Below are the code and all the weights of a small trained network. Each question names an input and a class and asks about switching units off, where a switched-off unit gives its printed mean instead of its output.

import numpy as np


def w(rows, s, z=0):
    codes = np.array(rows[::2]) - 128.0
    scale = np.full(codes.shape[1], s)
    scale[-1] = z or s
    return codes * scale


def f(y):
    return np.maximum(y, 0)


def log_softmax(a):
    a = a - a.max(-1, keepdims=True)
    return a - np.log(np.exp(a).sum(-1, keepdims=True))


def net(x, mask):
    res = np.array(x, float).reshape(1, 4) / 4 @ E
    y = f(res @ A[0][:, :-1].T + A[0][:, -1])
    res = res + np.where(mask, y, B[0][:, -1]) @ B[0][:, :-1]
    return log_softmax(res[-1] @ U[:, :-1].T + U[:, -1])


A, B = {}, {}
E = w([
[8,152,116,112],'x0',
[128,129,127,129],'x1',
[110,96,125,55],'x2',
[85,69,147,189],'x3',
],0.016)
A[0] = w([
[140,223,127,191,98],'neuron 1',
[119,90,102,5,57],'neuron 2',
[32,150,123,113,29],'neuron 3',
[60,220,87,144,99],'neuron 4',
[66,155,83,102,3],'neuron 5',
[150,223,98,77,84],'neuron 6',
],0.012,0.004)
B[0] = w([
[80,2,10,88,201],'neuron 1',
[107,92,22,154,230],'neuron 2',
[165,214,92,163,246],'neuron 3',
[182,140,101,104,240],'neuron 4',
[144,166,94,132,203],'neuron 5',
[56,192,174,224,213],'neuron 6',
],0.013,0.011)
U = w([
[250,168,83,139,108],'0',
[74,85,56,118,71],'1',
[117,143,107,132,249],'2',
[60,145,143,206,159],'3',
[110,158,136,75,167],'4',
[101,170,194,33,41],'5',
[94,184,202,8,42],'6',
[101,174,207,21,46],'7',
],0.013,0.012)

Each question gives the input, the list of numbers given to net, and the class t.
The units are the neurons (one row each of A and B). Each row of codes is followed by its name. A weight is (code - 128) times the scale printed after its matrix; where a second scale follows, it is the last column's (A, B and U).
mask holds one flag per neuron, in row order. A switched-off neuron (its flag False) gives its mean, the last column of its row in B, instead of its output. The means were averaged over made-up inputs and are rounded, as every weight is.
A unit's drop is (log p(t) with every unit on - log p(t) with that unit switched off) / (log p(t) with every unit on - log p(t) with every unit switched off).
The circuit of an input: a set's keep is (log p(t) with only the set's units on - log p(t) with every unit switched off) / (log p(t) with every unit on - log p(t) with every unit switched off). Starting from all 6 units, units are removed one at a time, each time the one whose removal leaves the highest keep (on an exact tie, the one counted first), for as long as the keep stays at least 0.8.
units of the circuit, in order: the units of the circuit, biggest drop first
most important unit: the unit with the biggest drop
top k neurons: the k neurons with the biggest drops, biggest first
drop of u: that unit's drop, to one decimal
input [2,0,-1,0], class 4: most important unit -> neuron 2
input [-6,-7,6,2], class 2: top 2 neurons -> [neuron 3; neuron 4]
input [-3,-6,8,-6], class 1: top 2 neurons -> [neuron 2; neuron 3]
input [5,-7,-4,4], class 2: units of the circuit, in order -> [neuron 6; neuron 2]
input [-6,-4,-2,-8], class 3: units of the circuit, in order -> [neuron 6; neuron 4]
input [-4,-7,4,-3], class 2: units of the circuit, in order -> [neuron 3; neuron 4]
input [7,7,-3,-5], class 0: top 3 neurons -> [neuron 4; neuron 3; neuron 5]
input [8,2,-7,-6], class 0: top 3 neurons -> [neuron 4; neuron 3; neuron 5]
input [-5,-1,0,-6], class 3: top 3 neurons -> [neuron 6; neuron 4; neuron 3]
input [-7,7,8,-4], class 1: top 3 neurons -> [neuron 2; neuron 3; neuron 4]
input [-6,-3,-7,3], class 1: units of the circuit, in order -> [neuron 1; neuron 3]
input [1,-3,2,3], class 4: units of the circuit, in order -> [neuron 6; neuron 2; neuron 1]
input [8,-3,7,-1], class 0: units of the circuit, in order -> [neuron 3; neuron 4]
input [-5,-7,1,0], class 2: top 3 neurons -> [neuron 3; neuron 4; neuron 5]
input [8,-5,3,8], class 0: most important unit -> neuron 3
input [4,8,4,7], class 2: top 3 neurons -> [neuron 6; neuron 3; neuron 1]
input [4,4,-3,0], class 0: units of the circuit, in order -> [neuron 4; neuron 6]
input [7,0,5,-6], class 0: top 4 neurons -> [neuron 3; neuron 4; neuron 5; neuron 1]
input [5,4,2,2], class 0: units of the circuit, in order -> [neuron 3; neuron 6; neuron 1]
input [0,-6,-5,-4], class 2: most important unit -> neuron 2
input [-3,-5,0,-1], class 2: top 2 neurons -> [neuron 3; neuron 4]
input [-5,-4,7,-1], class 1: units of the circuit, in order -> [neuron 2; neuron 3]
input [-3,-4,-4,2], class 1: top 4 neurons -> [neuron 3; neuron 6; neuron 1; neuron 4]
input [0,-1,4,-8], class 3: top 2 neurons -> [neuron 6; neuron 1]
input [-2,-3,-7,-6], class 1: top 2 neurons -> [neuron 1; neuron 3]
input [7,-3,7,1], class 0: drop of neuron 1 -> 0.2
